Here is a tiny trained network, its code and every weight. The questions are about switching its units off for an input and a class, where a switched-off unit gives its printed mean instead of its output.

import numpy as np


def w(rows, s, z=0):
    codes = np.array(rows[::2]) - 128.0
    scale = np.full(codes.shape[1], s)
    scale[-1] = z or s
    return codes * scale


def norm(h):
    return h / np.sqrt((h * h).mean(-1, keepdims=True) + 1e-5)


def f(y):
    return np.maximum(y, 0)


def log_softmax(a):
    a = a - a.max(-1, keepdims=True)
    return a - np.log(np.exp(a).sum(-1, keepdims=True))


def net(x, mask):
    res = np.array(x, float).reshape(1, 4) / 4 @ E
    u = 0
    for l in range(3):
        y = f(norm(res) @ A[l][:, :-1].T + A[l][:, -1])
        res = res + np.where(mask[u : u + 7], y, B[l][:, -1]) @ B[l][:, :-1]
        u += 7
    return log_softmax(norm(res)[-1] @ U[:, :-1].T + U[:, -1])


A, B = {}, {}
E = w([
[253,214,91,145,10,99,91,111,214],'x0',
[84,116,33,15,68,186,88,118,60],'x1',
[148,44,143,121,100,185,157,97,185],'x2',
[66,196,143,122,123,148,142,33,154],'x3',
],0.0054)
A[0] = w([
[152,90,136,88,114,182,157,128,187,100],'L0N1',
[103,165,105,117,38,179,107,185,141,141],'L0N2',
[218,141,148,50,139,93,105,133,176,56],'L0N3',
[127,223,122,125,160,16,22,139,35,5],'L0N4',
[194,75,105,123,104,100,90,210,91,11],'L0N5',
[147,34,138,117,64,167,157,88,181,2],'L0N6',
[73,188,119,113,125,96,117,2,129,55],'L0N7',
],0.0072,0.0056)
B[0] = w([
[79,214,63,177,90,96,138,174,107,199],'L0N1',
[144,112,115,81,184,80,125,89,108,253],'L0N2',
[132,57,137,104,141,69,143,116,151,178],'L0N3',
[29,69,9,231,27,107,171,145,112,226],'L0N4',
[144,213,210,113,94,221,114,226,171,184],'L0N5',
[52,96,10,230,48,166,184,129,123,186],'L0N6',
[126,201,193,107,103,217,155,190,254,249],'L0N7',
],0.0073,0.0039)
A[1] = w([
[162,113,171,133,109,144,86,175,113,30],'L1N1',
[183,148,155,231,148,57,122,110,175,20],'L1N2',
[192,159,98,113,62,37,2,85,186,127],'L1N3',
[147,56,132,181,114,194,111,93,145,89],'L1N4',
[141,152,33,66,102,161,106,124,93,38],'L1N5',
[93,72,118,146,164,115,73,147,96,120],'L1N6',
[124,129,100,36,99,133,69,104,139,4],'L1N7',
],0.0087,0.0026)
B[1] = w([
[111,176,108,71,167,162,97,109,216,151],'L1N1',
[111,115,148,130,116,107,41,87,109,239],'L1N2',
[162,68,139,88,182,153,255,149,78,255],'L1N3',
[91,201,76,136,85,83,100,138,81,167],'L1N4',
[125,114,154,170,155,84,58,85,144,237],'L1N5',
[148,169,129,92,103,162,145,113,117,188],'L1N6',
[131,117,199,152,121,59,68,147,158,189],'L1N7',
],0.0098,0.0054)
A[2] = w([
[182,175,151,94,142,173,78,152,146,28],'L2N1',
[106,58,79,148,89,92,157,120,161,250],'L2N2',
[164,123,94,143,159,103,89,254,147,116],'L2N3',
[80,156,133,57,209,167,131,120,62,38],'L2N4',
[137,96,59,79,128,130,75,210,117,147],'L2N5',
[154,80,212,142,147,94,11,96,105,121],'L2N6',
[93,167,99,198,128,76,164,122,94,80],'L2N7',
],0.0086,0.0022)
B[2] = w([
[93,131,112,190,116,145,179,123,155,157],'L2N1',
[105,119,118,184,175,141,109,166,32,225],'L2N2',
[73,209,122,145,99,228,139,142,168,181],'L2N3',
[253,101,128,131,121,92,189,158,147,203],'L2N4',
[97,161,171,143,118,118,130,36,187,187],'L2N5',
[113,135,132,50,141,91,38,67,126,254],'L2N6',
[142,103,40,116,82,146,100,143,117,212],'L2N7',
],0.0079,0.0063)
U = w([
[72,111,18,211,76,103,142,136,65,194],'0',
[128,104,170,83,165,42,28,66,122,228],'1',
[222,70,140,95,177,95,249,146,102,9],'2',
[100,194,165,98,100,218,147,142,235,94],'3',
],0.014,0.0011)

Each question gives the input, the list of numbers given to net, and the class t.
The units are the neurons (one row each of A and B). Each row of codes is followed by its name. A weight is (code - 128) times the scale printed after its matrix; where a second scale follows, it is the last column's (A, B and U).
mask holds one flag per neuron, layer by layer. A switched-off neuron (its flag False) gives its mean, the last column of its row in B, instead of its output. The means were averaged over made-up inputs and are rounded, as every weight is.
A unit's drop is (log p(t) with every unit on - log p(t) with that unit switched off) / (log p(t) with every unit on - log p(t) with every unit switched off).
The circuit of an input: a set's keep is (log p(t) with only the set's units on - log p(t) with every unit switched off) / (log p(t) with every unit on - log p(t) with every unit switched off). Starting from the 12 units with the biggest drops (on a tie, the unit counted first), units are removed one at a time, each time the one whose removal leaves the highest keep (on an exact tie, the one counted first), for as long as the keep stays at least 0.8.
units of the circuit, in order: the units of the circuit, biggest drop first
unit that matters most: the unit with the biggest drop
top k neurons: the k neurons with the biggest drops, biggest first
k most important neurons of layer l: the k neurons of layer l with the biggest drops, biggest first
input [-6,3,-2,8], class 3: top 2 neurons -> L0N7, L1N3
input [-3,-1,-2,2], class 2: units of the circuit, in order -> L2N4
input [-8,-6,8,1], class 0: units of the circuit, in order -> L1N4, L0N2
input [-1,-7,1,-7], class 1: top 4 neurons -> L1N2, L2N6, L0N7, L1N3
input [3,-7,2,-8], class 3: 2 most important neurons of layer 0 -> L0N5, L0N2
input [-6,1,4,2], class 2: top 2 neurons -> L2N4, L0N4
input [-7,3,5,-8], class 3: 2 most important neurons of layer 2 -> L2N5, L2N3
input [6,2,2,-7], class 3: top 2 neurons -> L0N5, L2N3
input [8,-8,7,5], class 1: top 3 neurons -> L1N2, L0N4, L0N7
input [-8,2,-6,-7], class 2: top 2 neurons -> L2N4, L1N6
input [-6,2,-4,6], class 2: top 2 neurons -> L2N4, L2N3
input [7,6,-5,-3], class 2: top 3 neurons -> L1N3, L1N2, L0N2
input [2,6,3,-8], class 3: top 2 neurons -> L0N5, L2N3
input [0,2,-5,8], class 3: unit that matters most -> L0N7
input [5,-4,2,-2], class 2: 3 most important neurons of layer 1 -> L1N3, L1N5, L1N7
input [0,3,-2,1], class 1: top 2 neurons -> L0N2, L1N5
input [3,-5,5,-5], class 0: 3 most important neurons of layer 0 -> L0N6, L0N2, L0N1
input [-2,-7,6,-2], class 1: top 3 neurons -> L1N2, L0N4, L2N6
input [6,-3,4,1], class 2: top 2 neurons -> L1N3, L0N4
input [6,-4,0,6], class 2: units of the circuit, in order -> L1N3
input [-1,-3,-6,7], class 3: 3 most important neurons of layer 0 -> L0N7, L0N6, L0N1
input [7,-2,7,-1], class 0: 2 most important neurons of layer 2 -> L2N2, L2N4
input [-7,8,-3,4], class 1: 3 most important neurons of layer 1 -> L1N3, L1N5, L1N7
